Below are the code and all the weights of a small trained network. Each question names an input and a class and asks about switching units off, where a switched-off unit gives its printed mean instead of its output.

import numpy as np


def w(rows, s, z=0):
    codes = np.array(rows[::2]) - 128.0
    scale = np.full(codes.shape[1], s)
    scale[-1] = z or s
    return codes * scale


def f(y):
    return np.maximum(y, 0)


def log_softmax(a):
    a = a - a.max(-1, keepdims=True)
    return a - np.log(np.exp(a).sum(-1, keepdims=True))


def net(x, mask):
    res = np.array(x, float).reshape(1, 4) / 4 @ E
    y = f(res @ A[0][:, :-1].T + A[0][:, -1])
    res = res + np.where(mask, y, B[0][:, -1]) @ B[0][:, :-1]
    return log_softmax(res[-1] @ U[:, :-1].T + U[:, -1])


A, B = {}, {}
E = w([
[113,120,5,76],'x0',
[87,141,142,112],'x1',
[136,123,108,193],'x2',
[79,41,174,46],'x3',
],0.011)
A[0] = w([
[162,206,117,97,71],'N0',
[146,122,217,162,120],'N1',
[84,114,73,119,120],'N2',
[55,151,71,146,143],'N3',
[170,116,173,136,89],'N4',
[75,112,184,163,146],'N5',
[123,186,137,134,138],'N6',
[143,175,143,152,114],'N7',
[115,4,177,118,83],'N8',
[151,144,223,152,88],'N9',
[107,121,126,146,175],'N10',
[150,73,84,196,148],'N11',
[152,123,144,119,253],'N12',
[117,154,73,175,99],'N13',
[113,65,148,126,101],'N14',
[113,184,177,145,131],'N15',
[35,204,139,118,187],'N16',
[126,222,148,142,110],'N17',
[150,156,124,128,91],'N18',
[148,72,144,111,96],'N19',
[169,179,115,117,88],'N20',
[144,129,172,151,86],'N21',
[210,85,136,115,162],'N22',
[182,141,186,132,97],'N23',
],0.012,0.0055)
B[0] = w([
[92,139,147,156,168],'N0',
[134,127,80,38,246],'N1',
[176,164,67,42,206],'N2',
[157,111,108,56,209],'N3',
[124,137,89,86,175],'N4',
[161,109,108,70,217],'N5',
[124,146,155,177,175],'N6',
[83,102,152,166,181],'N7',
[70,182,140,245,254],'N8',
[121,138,66,24,236],'N9',
[148,117,150,134,165],'N10',
[120,115,187,109,209],'N11',
[193,72,201,175,220],'N12',
[131,131,143,113,206],'N13',
[108,168,152,179,189],'N14',
[166,124,104,83,198],'N15',
[192,55,160,212,196],'N16',
[58,119,175,190,198],'N17',
[71,157,94,144,148],'N18',
[134,177,132,176,177],'N19',
[54,108,167,116,169],'N20',
[122,129,96,100,176],'N21',
[171,99,160,153,182],'N22',
[133,143,76,101,191],'N23',
],0.011,0.0074)
U = w([
[145,116,90,90,52],'0',
[1,188,155,240,57],'1',
[194,44,172,186,253],'2',
],0.0084,0.0033)

Each question gives the input, the list of numbers given to net, and the class t.
The units are the neurons (one row each of A and B). Each row of codes is followed by its name. A weight is (code - 128) times the scale printed after its matrix; where a second scale follows, it is the last column's (A, B and U).
mask holds one flag per neuron, in row order. A switched-off neuron (its flag False) gives its mean, the last column of its row in B, instead of its output. The means were averaged over made-up inputs and are rounded, as every weight is.
A unit's drop is (log p(t) with every unit on - log p(t) with that unit switched off) / (log p(t) with every unit on - log p(t) with every unit switched off).
The circuit of an input: a set's keep is (log p(t) with only the set's units on - log p(t) with every unit switched off) / (log p(t) with every unit on - log p(t) with every unit switched off). Starting from the 12 units with the biggest drops (on a tie, the unit counted first), units are removed one at a time, each time the one whose removal leaves the highest keep (on an exact tie, the one counted first), for as long as the keep stays at least 0.8.
units of the circuit, in order: the units of the circuit, biggest drop first
most important unit: the unit with the biggest drop
top k neurons: the k neurons with the biggest drops, biggest first
drop of u: that unit's drop, to one decimal
input [6,7,-2,6], class 2: most important unit => N16
input [2,6,1,2], class 2: units of the circuit, in order => (N16; N9)
input [1,5,-6,-4], class 2: top 4 neurons => (N8; N16; N14; N19)
input [-5,-5,1,5], class 0: units of the circuit, in order => (N1; N9)
input [-5,1,-4,-5], class 0: top 4 neurons => (N9; N8; N1; N15)
input [-4,6,-1,6], class 1: top 2 neurons => (N8; N14)
input [-8,-8,3,-4], class 0: top 2 neurons => (N9; N1)
input [3,1,8,5], class 1: units of the circuit, in order => (N8; N1)
input [-8,8,-5,7], class 0: top 3 neurons => (N9; N1; N5)
input [-6,-8,6,8], class 1: top 2 neurons => (N8; N14)
input [-2,7,-6,-4], class 2: top 2 neurons => (N16; N8)
input [-8,0,3,-8], class 0: top 3 neurons => (N9; N1; N15)
input [-7,-1,4,-4], class 0: top 2 neurons => (N9; N1)
input [-8,3,-2,-4], class 0: units of the circuit, in order => (N9)
input [-7,3,2,6], class 0: drop of N5 => 0.3
input [-2,-2,-1,-6], class 1: drop of N17 => 0.2
input [-6,-6,8,0], class 0: drop of N1 => 0.2
input [3,-3,0,7], class 1: drop of N10 => 0.0
